Each row has a class, written after it.
[ -4.2  -6.6   6.7 -12.0  -3.5 -26.0   6.4   7.1  -6.7  -1.0   7.8  -2.2
   5.1  -4.3 -11.2  -2.8 -14.5  -5.0  -6.8  -5.9   1.9  23.0  -2.7  -0.6
   0.2   3.4] | J_100
[  2.1  20.6  -2.7  -4.0  -1.7 -26.1  32.2   2.4  -9.2   4.7  13.4  -0.4
   6.3   7.0  -7.9  -1.2   6.3 -19.4  -7.5  -3.2   0.1  28.9   1.6  -1.6
  11.2   1.5] | J_100
[  5.8  -2.3 -72.5  -9.5 -11.2 -28.3  17.9  -1.0  -4.4   3.5  19.6  -1.3
  -2.9   1.9 -20.5   0.3   7.4 -23.4 -25.8  19.9  17.1  31.7  18.3  13.1
  10.2  11.7] | J_989
[ 31.5  30.9 -33.1  -8.8  14.9 -21.4  30.1   8.2 -13.5  11.1   0.9  20.9
  -8.7  11.9 -26.9   2.0 -13.5  18.1   3.6  35.9   8.6  25.6  20.0  20.9
  32.7 -12.2] | J_100
[ -0.1   5.2   6.0 -28.2  -7.3 -20.1  -2.8  -3.2  -9.0  -5.2 -10.4   4.6
  -7.6   4.8  12.9  -4.9   4.3 -16.7 -13.9   3.0  -3.4   4.6   8.1  23.5
   9.7   3.8] | J_989
[  0.1  27.2 -16.1 -11.5  58.0 -36.5   2.2 -12.8   1.4   1.3  -8.9   5.4
 -12.6   3.1 -12.3 -12.3  11.9 -35.7 -23.5   6.7  -5.6  19.0  -8.9  19.1
  10.8   1.1] | J_989
[  3.5  -4.5 -10.7   6.7 -12.6 -28.8  13.6  -5.9 -11.1  -0.6   7.3  -1.4
  -6.4  -3.0 -15.0   5.0   1.3 -18.6 -18.9   7.4   6.1  11.5   9.1   6.8
 -10.7  11.0] | J_989
[ 15.0  15.5  -0.9 -11.0   7.7 -44.6 -12.9 -11.6 -29.2 -12.8  -9.1  16.1
 -12.5  23.6 -10.9  -9.9  16.4 -39.4  -6.5   3.5 -19.3  35.6  -2.0  33.6
  22.4  -8.0] | J_100
[  7.4   9.0 -14.2 -13.2  -3.5 -32.2  -2.8 -10.2  -7.2  -7.1   5.2  36.6
  -7.8  10.5   3.2  -4.0  13.2 -22.9 -25.5  -7.0   3.3  14.8   3.9  19.7
   5.6  10.5] | J_989
[  7.5   2.9  66.6  -4.6  -6.2 -37.2 -17.4 -13.8  -8.8  -4.0  -3.8   3.9
 -11.6   5.3 -10.7  -3.1  11.5 -36.0  -4.1  -2.0  -2.0  21.6  -0.2  25.3
   3.8   9.9] | J_989
[  3.9   8.3 -11.1  -1.0   1.7 -27.8 -10.7  -4.3  -2.0   0.2   7.2   7.5
   7.2  14.0  -2.2  -9.3   9.6  -2.1   3.5   0.2   5.4  17.6   1.2  10.1
  17.3   2.8] | J_100
[ -8.8 -18.0   8.7  -5.9  12.5 -39.0 -19.2  13.1 -10.5  -1.1   4.3  14.6
 -15.4  15.4 -13.7  -4.0   5.6 -23.1  -0.2  -4.8   8.8  39.4   9.1  23.0
  13.5   3.1] | J_100
[ -1.0  -0.6  -5.7  -2.9   0.6 -28.2   0.4   6.3  -7.8   1.9   8.1   2.3
   0.8   7.9  -7.2  -7.6   4.6 -15.1 -10.6  -3.4   5.1  25.7 -11.3  -1.5
  14.3   2.8] | J_100
[ -7.4  -5.2   8.1 -11.0   5.3 -32.2 -11.5   0.6  -8.9  -1.6   5.1 -14.7
  -6.8   9.5  -9.2  -4.3  11.1 -13.0 -13.9 -10.7   6.0  35.6  -8.2  15.8
   5.7   7.2] | J_100
[-25.3 -36.9  32.8  -6.8  -3.6 -13.8 -22.5  -8.6 -10.7 -11.0   5.6  -9.9
   7.6   9.6   6.2  -1.3  21.6 -31.3  -8.5 -41.0   7.1  20.7  -3.9  23.8
  -3.6  14.8] | J_100
[ -8.1  -9.3   5.4 -14.5   9.4 -41.0 -12.5   0.1 -25.3  -2.1  13.6  -2.9
 -15.7  18.2  -5.0   5.7  -1.0 -20.1  -3.8  -3.3   6.9  45.7   9.3  23.5
  19.3 -12.4] | J_100
[ 11.0  21.2 -16.4   0.6  -7.0 -25.1   1.2  -3.2  -2.6   2.8   2.0   2.8
  -6.3   6.9  -2.9 -10.9  -8.8 -20.5  -5.5   5.4  12.4  26.0   6.0  12.2
  13.4  -4.7] | J_989
[  4.5   3.5  -2.2  -7.9  -0.9 -14.5   7.7  -4.4  -3.7   0.1  -9.1  16.5
   1.7  19.0  -8.2  -5.7   9.1 -23.8  -9.4  -4.9   2.2  -0.3  -2.9   6.3
  -7.4   5.4] | J_989
